Below is a small trained network, with its code and all its weights. Each question gives an input and a class and asks what happens when units are switched off, that is, made to give their printed mean instead of their output.

import numpy as np


def w(rows, s, z=0):
    codes = np.array(rows[::2]) - 128.0
    scale = np.full(codes.shape[1], s)
    scale[-1] = z or s
    return codes * scale


def norm(h):
    return h / np.sqrt((h * h).mean(-1, keepdims=True) + 1e-5)


def f(y):
    return np.maximum(y, 0)


def log_softmax(a):
    a = a - a.max(-1, keepdims=True)
    return a - np.log(np.exp(a).sum(-1, keepdims=True))


def net(x, mask):
    res = np.array(x, float).reshape(1, 7) / 4 @ E
    u = 0
    for l in range(3):
        y = f(norm(res) @ A[l][:, :-1].T + A[l][:, -1])
        res = res + np.where(mask[u : u + 12], y, B[l][:, -1]) @ B[l][:, :-1]
        u += 12
    return log_softmax(norm(res)[-1] @ U[:, :-1].T + U[:, -1])


A, B = {}, {}
E = w([
[71,41,111,178,28],'x0',
[60,111,36,152,87],'x1',
[111,191,151,198,193],'x2',
[177,86,2,171,91],'x3',
[33,118,188,47,47],'x4',
[159,253,22,50,137],'x5',
[149,81,126,54,248],'x6',
],0.0041)
A[0] = w([
[73,180,165,222,180,41],'L0N1',
[203,113,60,107,140,112],'L0N2',
[73,5,88,115,89,154],'L0N3',
[38,144,168,168,59,139],'L0N4',
[168,85,98,196,138,73],'L0N5',
[159,110,153,109,138,17],'L0N6',
[192,114,79,181,130,29],'L0N7',
[121,117,90,123,91,1],'L0N8',
[119,167,173,137,90,85],'L0N9',
[193,140,86,189,96,225],'L0N10',
[151,255,51,95,119,24],'L0N11',
[185,60,202,201,91,81],'L0N12',
],0.0088,0.0018)
B[0] = w([
[67,90,164,180,254,192],'L0N1',
[94,134,116,90,180,223],'L0N2',
[61,170,119,230,117,250],'L0N3',
[4,199,177,206,218,224],'L0N4',
[168,188,35,134,39,199],'L0N5',
[156,87,178,247,94,144],'L0N6',
[230,96,86,26,155,198],'L0N7',
[156,117,184,215,180,156],'L0N8',
[142,109,51,130,226,165],'L0N9',
[232,110,169,64,144,238],'L0N10',
[164,236,171,14,129,255],'L0N11',
[173,170,115,97,135,218],'L0N12',
],0.005,0.0049)
A[1] = w([
[152,114,181,105,106,98],'L1N1',
[181,132,149,88,165,82],'L1N2',
[87,166,245,97,89,235],'L1N3',
[112,162,113,96,181,56],'L1N4',
[131,155,88,186,91,7],'L1N5',
[117,196,138,63,95,94],'L1N6',
[87,142,104,153,181,243],'L1N7',
[128,97,145,100,108,2],'L1N8',
[152,54,97,128,179,113],'L1N9',
[40,110,110,90,81,199],'L1N10',
[162,137,140,181,108,191],'L1N11',
[106,68,94,154,105,204],'L1N12',
],0.011,0.0022)
B[1] = w([
[207,81,170,89,102,149],'L1N1',
[128,125,130,219,51,238],'L1N2',
[163,102,98,119,190,253],'L1N3',
[147,140,137,107,89,215],'L1N4',
[118,57,104,128,117,170],'L1N5',
[145,184,91,92,113,226],'L1N6',
[106,152,114,179,135,241],'L1N7',
[157,180,167,107,127,130],'L1N8',
[108,234,124,102,163,182],'L1N9',
[177,188,180,254,238,190],'L1N10',
[76,105,116,66,124,177],'L1N11',
[57,141,87,118,222,179],'L1N12',
],0.0086,0.0055)
A[2] = w([
[185,114,117,89,13,170],'L2N1',
[69,109,79,112,120,97],'L2N2',
[92,128,82,77,25,160],'L2N3',
[179,75,135,107,38,68],'L2N4',
[102,211,57,188,67,91],'L2N5',
[107,115,83,39,105,58],'L2N6',
[209,174,195,243,149,178],'L2N7',
[186,39,98,164,164,124],'L2N8',
[200,153,96,145,59,147],'L2N9',
[162,141,250,10,164,144],'L2N10',
[254,134,91,125,113,115],'L2N11',
[127,252,57,165,179,252],'L2N12',
],0.0076,0.0026)
B[2] = w([
[90,181,189,188,45,159],'L2N1',
[84,131,119,176,137,137],'L2N2',
[61,170,69,207,162,143],'L2N3',
[165,83,146,148,55,137],'L2N4',
[110,14,187,64,174,163],'L2N5',
[158,170,138,143,193,139],'L2N6',
[100,63,190,145,93,197],'L2N7',
[149,165,38,62,120,143],'L2N8',
[91,116,195,9,134,166],'L2N9',
[187,2,140,234,166,165],'L2N10',
[48,173,147,108,124,183],'L2N11',
[13,181,148,50,65,254],'L2N12',
],0.0057,0.012)
U = w([
[62,154,184,209,199,213],'0',
[211,149,97,159,35,2],'1',
[240,17,147,156,190,77],'2',
[154,249,105,21,138,190],'3',
[100,34,18,121,107,53],'4',
],0.012,0.0044)

Each question gives the input, the list of numbers given to net, and the class t.
The units are the neurons (one row each of A and B). Each row of codes is followed by its name. A weight is (code - 128) times the scale printed after its matrix; where a second scale follows, it is the last column's (A, B and U).
mask holds one flag per neuron, layer by layer. A switched-off neuron (its flag False) gives its mean, the last column of its row in B, instead of its output. The means were averaged over made-up inputs and are rounded, as every weight is.
A unit's drop is (log p(t) with every unit on - log p(t) with that unit switched off) / (log p(t) with every unit on - log p(t) with every unit switched off).
The circuit of an input: a set's keep is (log p(t) with only the set's units on - log p(t) with every unit switched off) / (log p(t) with every unit on - log p(t) with every unit switched off). Starting from the 12 units with the biggest drops (on a tie, the unit counted first), units are removed one at a time, each time the one whose removal leaves the highest keep (on an exact tie, the one counted first), for as long as the keep stays at least 0.8.
circuit, biggest first: the units of the circuit, biggest drop first
most important unit: the unit with the biggest drop
k most important neurons: the k neurons with the biggest drops, biggest first
k most important neurons of layer l: the k neurons of layer l with the biggest drops, biggest first
drop of u: that unit's drop, to one decimal
input [-1,7,-4,2,6,4,2], class 0: 3 most important neurons => L1N10, L0N3, L0N10
input [8,6,3,2,-6,1,1], class 4: 2 most important neurons => L0N5, L1N5
input [3,-4,6,0,-8,1,-4], class 3: most important neuron of layer 0 => L0N7
input [-4,0,-2,-2,-8,-5,4], class 3: circuit, biggest first => L0N4, L1N9
input [2,8,2,1,-3,-6,7], class 4: 2 most important neurons => L0N5, L1N5
input [7,4,-5,7,2,-3,1], class 0: 2 most important neurons => L1N10, L1N12
input [-3,5,-3,7,5,2,8], class 0: 3 most important neurons => L0N3, L0N10, L1N10
input [-2,7,-3,-5,-8,-6,3], class 3: circuit, biggest first => L1N9, L0N4
input [4,-2,-7,1,-4,-3,3], class 3: 3 most important neurons of layer 1 => L1N9, L1N2, L1N7
input [-1,-5,2,-3,8,3,3], class 2: 2 most important neurons of layer 0 => L0N3, L0N5
input [2,-8,-1,7,-8,-3,-7], class 3: 3 most important neurons of layer 2 => L2N9, L2N11, L2N10
input [-8,-3,2,3,-3,-7,-7], class 3: 2 most important neurons => L0N5, L0N4
input [-7,-3,-7,2,-8,-6,-1], class 3: 3 most important neurons of layer 0 => L0N5, L0N11, L0N2
input [-7,-2,-7,-4,-6,0,5], class 0: most important unit => L2N10
input [-6,-5,-4,-3,4,-1,-4], class 2: 2 most important neurons of layer 2 => L2N10, L2N12
input [-5,-5,3,-8,2,0,7], class 2: 2 most important neurons of layer 2 => L2N10, L2N12
input [7,-1,3,6,8,7,3], class 0: 2 most important neurons => L1N10, L0N3
input [8,-5,0,-2,8,7,-7], class 0: 2 most important neurons => L1N10, L0N4
input [8,-5,2,-2,-5,0,6], class 3: 2 most important neurons of layer 2 => L2N12, L2N10
input [8,-8,-4,5,6,5,1], class 0: circuit, biggest first => L1N10
input [5,1,-8,8,-5,-6,4], class 3: 2 most important neurons of layer 1 => L1N9, L1N2
input [1,2,-1,-3,-8,-3,7], class 3: 2 most important neurons of layer 1 => L1N10, L1N9
input [-2,-7,-8,-4,-6,-3,-3], class 2: 2 most important neurons of layer 2 => L2N12, L2N10
input [3,-7,-1,-5,8,6,7], class 2: drop of L2N10 => 0.5
input [3,-6,-4,-3,8,-1,3], class 2: drop of L1N1 => 0.2
input [8,5,-4,3,8,0,-8], class 0: drop of L1N10 => 0.2
input [2,8,-6,2,8,-2,-7], class 0: drop of L1N10 => 0.1
input [7,-2,-7,-8,-2,5,-5], class 0: most important neuron of layer 1 => L1N10
